Below is a small trained network, with its code and all its weights. Each question gives an input and a class and asks what happens when units are switched off, that is, made to give their printed mean instead of their output.

import numpy as np


def w(rows, s, z=0):
    codes = np.array(rows[::2]) - 128.0
    scale = np.full(codes.shape[1], s)
    scale[-1] = z or s
    return codes * scale


def f(y):
    return y / 2 * (1 + np.tanh(0.7978845608 * (y + 0.044715 * y**3)))


def log_softmax(a):
    a = a - a.max(-1, keepdims=True)
    return a - np.log(np.exp(a).sum(-1, keepdims=True))


def net(x, mask):
    res = np.array(x, float).reshape(1, 5) / 4 @ E
    y = f(res @ A[0][:, :-1].T + A[0][:, -1])
    res = res + np.where(mask, y, B[0][:, -1]) @ B[0][:, :-1]
    return log_softmax(res[-1] @ U[:, :-1].T + U[:, -1])


A, B = {}, {}
E = w([
[163,73,146,249,192,162,107],'x0',
[16,115,101,121,93,165,219],'x1',
[133,124,126,127,120,134,127],'x2',
[124,142,135,127,123,148,118],'x3',
[57,117,101,149,115,108,5],'x4',
],0.017)
A[0] = w([
[221,146,210,63,111,62,129,254],'n1',
[66,105,107,123,121,99,44,204],'n2',
[58,9,93,199,158,174,92,139],'n3',
[184,153,78,147,111,84,49,187],'n4',
[219,123,182,212,203,150,105,207],'n5',
[125,131,103,170,172,184,209,119],'n6',
],0.012,0.0053)
B[0] = w([
[165,247,226,123,144,153,122,215],'n1',
[39,165,83,108,112,46,37,212],'n2',
[150,211,192,206,66,103,137,225],'n3',
[67,132,152,102,220,100,63,205],'n4',
[221,91,59,173,183,127,111,251],'n5',
[133,76,139,141,50,170,192,188],'n6',
],0.012,0.024)
U = w([
[130,214,213,163,127,133,110,253],'0',
[82,154,158,25,186,120,69,63],'1',
[68,149,146,2,109,175,228,163],'2',
[60,145,50,70,36,117,120,104],'3',
[193,90,121,123,195,174,135,102],'4',
[123,135,73,168,166,106,67,25],'5',
[135,39,162,163,96,183,176,27],'6',
],0.014,0.0055)

Each question gives the input, the list of numbers given to net, and the class t.
The units are the neurons (one row each of A and B). Each row of codes is followed by its name. A weight is (code - 128) times the scale printed after its matrix; where a second scale follows, it is the last column's (A, B and U).
mask holds one flag per neuron, in row order. A switched-off neuron (its flag False) gives its mean, the last column of its row in B, instead of its output. The means were averaged over made-up inputs and are rounded, as every weight is.
A unit's drop is (log p(t) with every unit on - log p(t) with that unit switched off) / (log p(t) with every unit on - log p(t) with every unit switched off).
The circuit of an input: a set's keep is (log p(t) with only the set's units on - log p(t) with every unit switched off) / (log p(t) with every unit on - log p(t) with every unit switched off). Starting from all 6 units, units are removed one at a time, each time the one whose removal leaves the highest keep (on an exact tie, the one counted first), for as long as the keep stays at least 0.8.
circuit, biggest first: the units of the circuit, biggest drop first
most important unit: the unit with the biggest drop
k most important neurons: the k neurons with the biggest drops, biggest first
drop of u: that unit's drop, to one decimal
input [7,-6,-2,4,0], class 4: circuit, biggest first => (n5)
input [-2,1,-6,0,4], class 3: circuit, biggest first => (n1 n5)
input [-2,-1,-3,-3,1], class 1: 2 most important neurons => (n3 n5)
input [-4,1,0,-3,3], class 3: 3 most important neurons => (n1 n4 n5)
input [8,-4,8,0,-2], class 4: 2 most important neurons => (n5 n2)
input [-2,-8,7,1,1], class 1: 3 most important neurons => (n4 n3 n6)
input [-2,1,3,4,-3], class 2: circuit, biggest first => (n3 n5)
input [2,0,5,3,2], class 5: 2 most important neurons => (n1 n6)
input [3,0,7,0,0], class 4: circuit, biggest first => (n2 n1)
input [-3,-5,-4,-3,1], class 1: 2 most important neurons => (n3 n4)
input [6,-2,-3,-8,3], class 5: 2 most important neurons => (n5 n1)
input [7,0,-7,-6,1], class 5: 3 most important neurons => (n5 n1 n3)
input [-8,8,2,0,0], class 2: 2 most important neurons => (n2 n5)
input [-1,7,4,7,3], class 3: most important unit => n1
input [7,1,3,-6,-8], class 6: 2 most important neurons => (n6 n4)
input [-3,2,-8,7,-1], class 2: 3 most important neurons => (n5 n3 n2)
input [1,-6,0,2,1], class 5: 3 most important neurons => (n5 n3 n4)
input [2,-3,5,-5,-4], class 4: 2 most important neurons => (n3 n5)
input [-1,5,7,6,-6], class 2: drop of n5 => 0.7
input [-4,1,6,2,-8], class 2: circuit, biggest first => (n3)
input [6,5,-5,-5,8], class 0: drop of n3 => 5.8
input [-4,3,-6,-6,-4], class 2: drop of n2 => 0.0
